Below are the code and all the weights of a small trained network. Each question names an input and a target symbol and asks about switching units off, where a switched-off unit gives its printed mean instead of its output.

import numpy as np


def w(rows, s, z=0):
    codes = np.array(rows[::2]) - 128.0
    scale = np.full(codes.shape[1], s)
    scale[-1] = z or s
    return codes * scale


def norm(h):
    return h / np.sqrt((h * h).mean(-1, keepdims=True) + 1e-5)


def f(y):
    return np.maximum(y, 0)


def softmax(a):
    e = np.exp(a - a.max(-1, keepdims=True))
    return e / e.sum(-1, keepdims=True)


def log_softmax(a):
    a = a - a.max(-1, keepdims=True)
    return a - np.log(np.exp(a).sum(-1, keepdims=True))


def net(x, mask):
    ids = ['δηξπσφ'.index(c) for c in x.split()]
    T = len(ids)
    res = E[ids] + P[:T]
    u = 0
    for l in range(2):
        r = norm(res)
        for j in range(3):
            rows = slice(4 * j, 4 * j + 4)
            q, k, v = (r @ M[l][rows].T for M in (Q, K, V))
            z = softmax(np.where(np.tri(T) > 0, q @ k.T / 4**0.5, -1e9)) @ v
            o = O[l][rows]
            res = res + np.where(mask[u + j], z, o[:, -1]) @ o[:, :-1]
        u += 3
        y = f(norm(res) @ A[l][:, :-1].T + A[l][:, -1])
        res = res + np.where(mask[u : u + 8], y, B[l][:, -1]) @ B[l][:, :-1]
        u += 8
    return log_softmax(norm(res)[-1] @ U[:, :-1].T + U[:, -1])


Q, K, V, O, A, B = {}, {}, {}, {}, {}, {}
E = w([
[67,215,107],'δ',
[132,254,118],'η',
[141,15,200],'ξ',
[106,137,120],'π',
[125,85,124],'σ',
[95,98,103],'φ',
],0.0096)
P = w([
[128,130,138],'0',
[62,135,216],'1',
[137,2,107],'2',
[140,134,132],'3',
[78,195,224],'4',
[153,90,3],'5',
[138,136,131],'6',
[183,107,225],'7',
[156,83,17],'8',
[137,140,130],'9',
[177,106,225],'10',
[155,71,23],'11',
[142,136,129],'12',
[98,162,219],'13',
],0.0058)
Q[0] = w([
[168,180,22],'0.h1',
[226,207,15],'0.h1',
[73,79,215],'0.h1',
[103,81,249],'0.h1',
[68,57,67],'0.h2',
[146,211,179],'0.h2',
[81,34,22],'0.h2',
[73,51,45],'0.h2',
[61,119,53],'0.h3',
[187,91,226],'0.h3',
[196,103,203],'0.h3',
[73,170,94],'0.h3',
],0.011)
K[0] = w([
[106,223,82],'0.h1',
[113,253,103],'0.h1',
[139,33,155],'0.h1',
[141,49,181],'0.h1',
[119,57,141],'0.h2',
[107,224,102],'0.h2',
[85,12,163],'0.h2',
[88,16,182],'0.h2',
[128,145,72],'0.h3',
[150,89,171],'0.h3',
[162,97,185],'0.h3',
[92,138,97],'0.h3',
],0.018)
V[0] = w([
[139,57,110],'0.h1',
[203,61,163],'0.h1',
[32,209,111],'0.h1',
[206,1,138],'0.h1',
[194,231,73],'0.h2',
[159,154,171],'0.h2',
[43,142,133],'0.h2',
[122,172,115],'0.h2',
[118,171,221],'0.h3',
[94,142,106],'0.h3',
[172,107,157],'0.h3',
[196,153,173],'0.h3',
],0.005)
O[0] = w([
[206,138,81,174],'0.h1',
[175,189,77,176],'0.h1',
[7,97,136,88],'0.h1',
[253,166,62,211],'0.h1',
[35,197,198,4],'0.h2',
[126,165,161,122],'0.h2',
[181,191,76,168],'0.h2',
[95,182,118,99],'0.h2',
[213,217,130,143],'0.h3',
[65,144,121,140],'0.h3',
[230,109,127,114],'0.h3',
[231,147,200,70],'0.h3',
],0.0044,0.0019)
A[0] = w([
[76,74,182,33],'0.n1',
[205,141,84,100],'0.n2',
[136,220,70,110],'0.n3',
[92,229,29,7],'0.n4',
[229,217,152,118],'0.n5',
[115,91,170,160],'0.n6',
[88,65,44,109],'0.n7',
[92,68,2,111],'0.n8',
],0.0068,0.017)
B[0] = w([
[225,63,54,128],'0.n1',
[99,128,150,163],'0.n2',
[134,104,123,145],'0.n3',
[237,143,8,128],'0.n4',
[87,143,135,206],'0.n5',
[104,157,117,253],'0.n6',
[147,172,131,167],'0.n7',
[149,181,152,183],'0.n8',
],0.017,0.0043)
Q[1] = w([
[160,170,154],'1.h1',
[148,105,85],'1.h1',
[186,181,136],'1.h1',
[184,168,138],'1.h1',
[243,143,115],'1.h2',
[239,70,77],'1.h2',
[103,241,202],'1.h2',
[243,138,41],'1.h2',
[105,169,121],'1.h3',
[82,138,6],'1.h3',
[129,79,55],'1.h3',
[186,80,157],'1.h3',
],0.011)
K[1] = w([
[191,138,139],'1.h1',
[116,159,171],'1.h1',
[199,149,157],'1.h1',
[181,163,127],'1.h1',
[222,132,165],'1.h2',
[227,60,142],'1.h2',
[107,251,168],'1.h2',
[244,113,106],'1.h2',
[98,152,118],'1.h3',
[48,21,149],'1.h3',
[130,62,127],'1.h3',
[180,106,108],'1.h3',
],0.013)
V[1] = w([
[67,128,124],'1.h1',
[128,74,132],'1.h1',
[121,85,207],'1.h1',
[62,158,186],'1.h1',
[122,202,103],'1.h2',
[157,2,85],'1.h2',
[196,101,106],'1.h2',
[147,77,214],'1.h2',
[97,152,71],'1.h3',
[195,148,144],'1.h3',
[73,78,23],'1.h3',
[179,165,142],'1.h3',
],0.0037)
O[1] = w([
[142,203,103,84],'1.h1',
[131,182,96,71],'1.h1',
[165,187,84,62],'1.h1',
[205,114,90,99],'1.h1',
[205,138,92,198],'1.h2',
[74,144,237,3],'1.h2',
[144,215,44,97],'1.h2',
[4,164,94,82],'1.h2',
[72,152,153,187],'1.h3',
[160,66,124,119],'1.h3',
[85,222,60,97],'1.h3',
[137,66,148,153],'1.h3',
],0.0041,0.0012)
A[1] = w([
[40,156,36,120],'1.n1',
[132,73,85,100],'1.n2',
[103,96,177,7],'1.n3',
[199,78,95,122],'1.n4',
[59,33,74,152],'1.n5',
[176,75,191,125],'1.n6',
[151,97,248,65],'1.n7',
[47,196,109,14],'1.n8',
],0.011,0.017)
B[1] = w([
[185,89,147,254],'1.n1',
[182,131,71,133],'1.n2',
[152,252,5,128],'1.n3',
[94,95,146,212],'1.n4',
[177,124,46,195],'1.n5',
[158,186,108,204],'1.n6',
[160,218,32,144],'1.n7',
[240,9,117,129],'1.n8',
],0.017,0.0056)
U = w([
[65,122,184,254],'δ',
[205,101,247,66],'η',
[94,51,154,177],'ξ',
[45,136,60,139],'π',
[99,109,63,91],'σ',
[140,228,59,49],'φ',
],0.014,0.0064)

Each question gives the input, a string of symbols that net reads in full, and the target symbol t.
The units are the heads (4 rows each of Q, K, V and O) and the neurons (one row each of A and B). Each row of codes is followed by its name. A weight is (code - 128) times the scale printed after its matrix; where a second scale follows, it is the last column's (O, A, B and U).
mask holds one flag per unit, layer by layer, with each layer's heads first. A switched-off unit (its flag False) gives its mean, the last column of its rows in O or B, instead of its output. The means were averaged over made-up inputs and are rounded, as every weight is.
A unit's drop is (log p(t) with every unit on - log p(t) with that unit switched off) / (log p(t) with every unit on - log p(t) with every unit switched off).
The circuit of an input: a set's keep is (log p(t) with only the set's units on - log p(t) with every unit switched off) / (log p(t) with every unit on - log p(t) with every unit switched off). Starting from the 12 units with the biggest drops (on a tie, the unit counted first), units are removed one at a time, each time the one whose removal leaves the highest keep (on an exact tie, the one counted first), for as long as the keep stays at least 0.8.
circuit, biggest first: the units of the circuit, biggest drop first
most important unit: the unit with the biggest drop
k most important neurons: the k neurons with the biggest drops, biggest first
top k neurons in layer l: the k neurons of layer l with the biggest drops, biggest first
input δ δ π φ σ, target η: top 2 neurons in layer 0 -> [0.n8, 0.n3]
input π φ φ, target φ: most important unit -> 0.h1
input φ δ φ φ φ δ σ σ π σ η φ φ π, target η: top 3 neurons in layer 0 -> [0.n5, 0.n8, 0.n3]
input ξ δ δ π π δ ξ σ, target φ: top 2 neurons in layer 1 -> [1.n1, 1.n4]
input φ π η σ, target ξ: circuit, biggest first -> [0.h2, 1.n4]
input δ ξ φ π φ ξ π σ δ π σ, target φ: 2 most important neurons -> [1.n1, 1.n6]
input φ ξ η σ π σ ξ ξ π π σ ξ σ, target ξ: top 3 neurons in layer 1 -> [1.n4, 1.n5, 1.n1]
input φ ξ η, target σ: circuit, biggest first -> [1.n5, 0.h1, 1.n6, 1.h2]
input ξ φ σ φ δ φ δ φ η, target σ: 4 most important neurons -> [1.n1, 1.n5, 1.n6, 0.n8]
input ξ ξ η, target ξ: circuit, biggest first -> [1.n6, 1.n1, 0.h1]
input φ δ ξ η δ, target δ: 3 most important neurons -> [1.n5, 1.n6, 1.n7]
input ξ ξ π, target ξ: 3 most important neurons -> [1.n4, 0.n8, 1.n5]
input δ δ δ π φ, target σ: 2 most important neurons -> [1.n5, 1.n1]
input π ξ ξ π ξ σ ξ η π η ξ, target φ: most important unit -> 1.n7
input π ξ π η σ η δ π, target δ: top 3 neurons in layer 1 -> [1.n5, 1.n1, 1.n6]
input ξ φ δ φ ξ η ξ η π, target η: 2 most important neurons -> [1.n1, 0.n8]
input φ ξ δ η σ, target δ: top 4 neurons in layer 1 -> [1.n5, 1.n1, 1.n6, 1.n7]
input π σ η π φ η π δ σ, target η: top 2 neurons in layer 0 -> [0.n8, 0.n7]
input φ η π η σ, target δ: top 2 neurons in layer 0 -> [0.n5, 0.n6]
input ξ π σ ξ ξ σ φ φ φ π φ φ ξ φ, target η: most important neuron -> [1.n5]
input φ ξ η σ π ξ φ ξ η η ξ ξ δ φ, target η: 2 most important neurons -> [0.n5, 1.n5]
input δ φ π π, target σ: 2 most important neurons -> [1.n5, 1.n1]
input ξ σ σ φ δ, target η: top 4 neurons in layer 1 -> [1.n1, 1.n5, 1.n6, 1.n7]
